[[1, 20, -16, 24, 40, 26],
 [-7, 0, -15, 4, 24, 14],
 [-48, -32, -15, 49, 30, 13],
 [26, -32, -58, 2, 74, 26],
 [-18, -34, 19, 37, 15, 8],
 [40, -55, -31, -16, 19, 29],
 [18, -18, -32, 22, -21, 18],
 [6, -14, -32, 24, -5, 6],
 [-2, 10, -5, 47, -18, 8],
 [-19, -21, -16, 42, -21, 15],
 [-6, -24, 0, 22, 17, -5]]
Counting starts at 0.
The entry directly above 2 is 49
The entry in row 2 and column 0 is -48
What is the entry in row 0 and column 1?
A: 20
The top-left entry is 1
What is the bottom-right entry?
A: -5
What is the entry in row 1 and column 0?
A: -7
What is the entry in row 2 and column 1?
A: -32
What is the smallest entry?
A: -58
The entry directly below the smallest entry -> 19
The entry directly below -34: -55
The entry just right of the smallest entry: 2
What is the top-right entry?
A: 26
The bottom-left entry is -6
The entry at row 0, column 2: -16
The entry just right of 37: 15
What is the entry just left of the smallest entry?
A: -32
The entry just right of the largest entry is 26
The entry directly above the largest entry -> 30
What is the bottom entry of the column that holds the smallest entry?
A: 0
What is the entry in row 1 and column 2?
A: -15
What is the entry just left of 10?
A: -2
The entry directly above -14: -18
What is the entry directly above the smallest entry?
A: -15
The bottom entry of the column that holds the largest entry -> 17

[[-34  -8   7 -18 -35   5  -4  -8 -22 -12 -33   0   4   6]
 [-10  -8  -9 -11 -10 -11  -8  -5  -9  -8 -11  -8 -10 -11]
 [ 30   3 -18   3  29 -20  -1   5  18  -8  28  -6 -21 -17]
 [-20 -49 -24  19 -11  -6 -48 -46 -47  27 -21 -44   0 -24]
 [-25 -63 -32  24 -14  -9 -62 -59 -60  34 -27 -57  -1 -31]
 [-29  25 -22 -86 -35 -54  16  36  17 -74 -30  14 -58 -33]
 [ 28  28 -14 -20  26 -29  19  34  38 -20  26  14 -30 -19]]
Indices start at 0.
Read off the entry at row 2, column 0.
A: 30
Read off the entry in row 0 and column 2.
A: 7
The entry at row 0, column 1 -> -8
The entry in the bottom-right corner -> -19
The entry directly below -47 is -60
The entry just left of the largest entry: 34
Read off the entry in the top-right corner.
A: 6
Read off the entry in row 0 and column 0.
A: -34
The entry in the bottom-left corner is 28
The entry just left of 17: 36
Read off the entry at row 1, column 0.
A: -10
The maximum is 38
Read off the top entry of the column that holds the largest entry.
A: -22
The entry just right of -86: -35
Read off the entry directly above the largest entry.
A: 17
Read off the entry just right of -63.
A: -32
The entry just right of -48 -> -46
The entry in row 1 and column 1: -8

Questions about the table below.
1) Give the bottom entry of the column that holds the largest entry.
2) Give the third entry on the diagonal from the top-right corner.
3) Give the bottom-left entry.
4) Give the bottom-right entry.
5) Give the 2nd largest entry.
6) Give the smallest entry in the first row.
7) Give the fifth entry from the end, reading row by row.
8) Give the 2nd entry on the main diagonal.
[[-0.8 -0.2 -1.3 -2.5 -2.3  0.4  1.4 -0.8 -1.1 -1.5 -0.1 -0.9  0.3 -1.2]
 [-0.8 -1.7 -1.1 -0.1  0.5 -0.4  0.5  0.0 -1.3 -0.6 -2.4 -1.5 -0.5  0.8]
 [-0.7 -0.7 -1.0 -1.2 -0.9 -0.1  0.5 -0.4 -0.9 -0.9 -0.8 -1.0 -0.2 -0.5]
 [-0.6 -2.0 -0.4  1.7  2.2 -1.2 -1.1  0.3 -0.8  0.3 -2.8 -1.2 -1.2  1.5]]
1) 2.2
2) -1.0
3) -0.6
4) 1.5
5) 1.7
6) -2.5
7) 0.3
8) -1.7

[-25  48   8 -16  -7  -4  72  -2  -2 -26  16 -28 -13  -1]
The entry just left of the smallest entry -> 16
Read off the minimum.
Answer: -28
The entry just right of 72 is -2
Read off the entry just left of -16.
Answer: 8

Questions about the table below. Indices start at 0.
1) The entry just left of -20?
2) The bottom entry of the column that holds the smallest entry?
3) The entry in the top-right corner?
4) The entry directly above -29?
5) The entry just left of 39?
6) The entry in the bottom-left corner?
7) The entry just right of -28?
8) The entry at row 2, column 0?
16,-8,-1,13,18,3,-6,29,10,17,11,22,21,17,-2
-27,15,-1,-30,27,-27,49,45,-34,-30,-28,15,9,26,-1
-23,-35,-1,-25,-10,3,-4,29,-31,-30,-27,48,-13,-8,3
29,-1,0,29,2,12,-39,-21,30,41,28,-7,15,4,-14
-25,-38,1,-25,-40,13,-64,-45,-25,-11,-22,28,-32,-32,-26
14,55,-1,10,56,-33,26,15,12,33,15,-27,47,55,-29
-35,7,2,-27,-44,1,34,-42,-22,-52,-26,-41,-52,-45,29
17,12,0,17,16,0,39,31,17,1,14,-12,13,10,27
10,-7,2,16,-39,24,-3,-40,21,-6,14,-34,-30,-41,31
-21,36,1,-20,1,-25,-45,-78,-14,22,-9,-33,-1,11,-64
1) 1
2) -78
3) -2
4) -26
5) 0
6) -21
7) 15
8) -23
